Here is a tiny trained network, its code and every weight. The questions are about switching its units off for an input and a class, where a switched-off unit gives its printed mean instead of its output.

import numpy as np


def w(rows, s, z=0):
    codes = np.array(rows[::2]) - 128.0
    scale = np.full(codes.shape[1], s)
    scale[-1] = z or s
    return codes * scale


def f(y):
    return y / 2 * (1 + np.tanh(0.7978845608 * (y + 0.044715 * y**3)))


def log_softmax(a):
    a = a - a.max(-1, keepdims=True)
    return a - np.log(np.exp(a).sum(-1, keepdims=True))


def net(x, mask):
    res = np.array(x, float).reshape(1, 5) / 4 @ E
    y = f(res @ A[0][:, :-1].T + A[0][:, -1])
    res = res + np.where(mask, y, B[0][:, -1]) @ B[0][:, :-1]
    return log_softmax(res[-1] @ U[:, :-1].T + U[:, -1])


A, B = {}, {}
E = w([
[156,116,104,157,164,127,151,166,161,130,97],'x0',
[113,236,89,107,161,37,64,100,117,25,175],'x1',
[104,153,206,206,168,134,202,112,196,92,85],'x2',
[115,180,179,203,168,160,99,156,102,203,211],'x3',
[196,161,213,112,249,196,82,60,114,169,123],'x4',
],0.011)
A[0] = w([
[126,83,104,137,63,102,197,117,173,108,64,145],'neuron 0',
[181,106,140,153,108,161,109,147,117,183,133,253],'neuron 1',
[84,106,160,218,148,160,204,135,193,138,62,180],'neuron 2',
[131,161,145,96,195,55,120,62,177,6,60,237],'neuron 3',
[132,204,105,120,144,102,71,162,97,123,182,192],'neuron 4',
[142,202,151,133,182,131,90,136,106,133,190,124],'neuron 5',
[98,104,65,94,70,83,85,154,61,131,141,202],'neuron 6',
[138,149,39,131,79,51,129,182,141,85,108,167],'neuron 7',
[110,118,54,140,100,54,147,171,166,86,150,130],'neuron 8',
],0.012,0.0043)
B[0] = w([
[152,152,87,109,104,195,173,154,120,128,191,220],'neuron 0',
[124,59,120,91,142,182,119,105,135,124,58,189],'neuron 1',
[149,130,141,193,120,70,133,118,100,169,173,231],'neuron 2',
[194,134,176,84,122,158,86,196,143,17,122,251],'neuron 3',
[109,155,129,139,200,107,116,86,123,98,150,201],'neuron 4',
[170,120,141,124,160,250,85,111,80,125,157,195],'neuron 5',
[58,107,64,116,112,107,117,80,159,133,88,222],'neuron 6',
[102,63,167,84,164,92,101,155,187,141,33,232],'neuron 7',
[107,55,128,83,141,130,160,212,163,108,131,216],'neuron 8',
],0.013,0.02)
U = w([
[176,201,157,133,133,155,79,127,113,85,126,98],'0',
[106,116,82,151,57,89,164,134,147,130,165,5],'1',
[169,103,103,141,125,180,148,124,113,227,117,241],'2',
[120,90,177,200,158,16,120,119,176,200,85,80],'3',
[122,84,112,35,93,171,128,155,196,100,56,227],'4',
[54,176,5,146,133,123,112,42,107,142,150,37],'5',
[128,216,125,191,30,45,170,142,113,135,204,64],'6',
[117,125,49,106,16,94,98,42,91,173,71,100],'7',
],0.011,0.0032)

Each question gives the input, the list of numbers given to net, and the class t.
The units are the neurons (one row each of A and B). Each row of codes is followed by its name. A weight is (code - 128) times the scale printed after its matrix; where a second scale follows, it is the last column's (A, B and U).
mask holds one flag per neuron, in row order. A switched-off neuron (its flag False) gives its mean, the last column of its row in B, instead of its output. The means were averaged over made-up inputs and are rounded, as every weight is.
A unit's drop is (log p(t) with every unit on - log p(t) with that unit switched off) / (log p(t) with every unit on - log p(t) with every unit switched off).
The circuit of an input: a set's keep is (log p(t) with only the set's units on - log p(t) with every unit switched off) / (log p(t) with every unit on - log p(t) with every unit switched off). Starting from all 9 units, units are removed one at a time, each time the one whose removal leaves the highest keep (on an exact tie, the one counted first), for as long as the keep stays at least 0.8.
units of the circuit, in order: the units of the circuit, biggest drop first
unit that matters most: the unit with the biggest drop
top k neurons: the k neurons with the biggest drops, biggest first
drop of u: that unit's drop, to one decimal
input [-2,-6,8,-4,-7], class 6: units of the circuit, in order : [neuron 2; neuron 0]
input [2,2,7,-8,2], class 0: unit that matters most : neuron 2
input [-1,-2,4,5,-6], class 6: units of the circuit, in order : [neuron 7; neuron 2]
input [1,1,-6,8,0], class 5: units of the circuit, in order : [neuron 3; neuron 4]
input [-1,-6,-6,5,7], class 2: top 3 neurons : [neuron 3; neuron 7; neuron 8]
input [-6,4,-2,-4,3], class 0: top 3 neurons : [neuron 8; neuron 7; neuron 1]
input [-2,7,-6,0,2], class 0: top 3 neurons : [neuron 4; neuron 5; neuron 1]
input [6,-8,6,-8,6], class 2: top 2 neurons : [neuron 2; neuron 0]
input [2,1,4,5,-1], class 2: top 4 neurons : [neuron 3; neuron 7; neuron 5; neuron 6]
input [-1,-7,3,7,-6], class 2: top 2 neurons : [neuron 1; neuron 7]
input [3,-1,2,0,0], class 6: top 2 neurons : [neuron 7; neuron 5]
input [3,2,-5,1,4], class 0: top 2 neurons : [neuron 6; neuron 5]
input [-4,-2,7,8,3], class 2: top 2 neurons : [neuron 3; neuron 5]
input [4,6,-3,8,-1], class 5: units of the circuit, in order : [neuron 3]
input [8,-1,-4,3,5], class 2: drop of neuron 7 : 0.2
input [7,-5,7,-4,-3], class 6: drop of neuron 2 : 0.3
input [-4,-3,8,3,-1], class 6: drop of neuron 7 : 0.4
input [-8,7,7,8,-6], class 0: drop of neuron 4 : 0.2
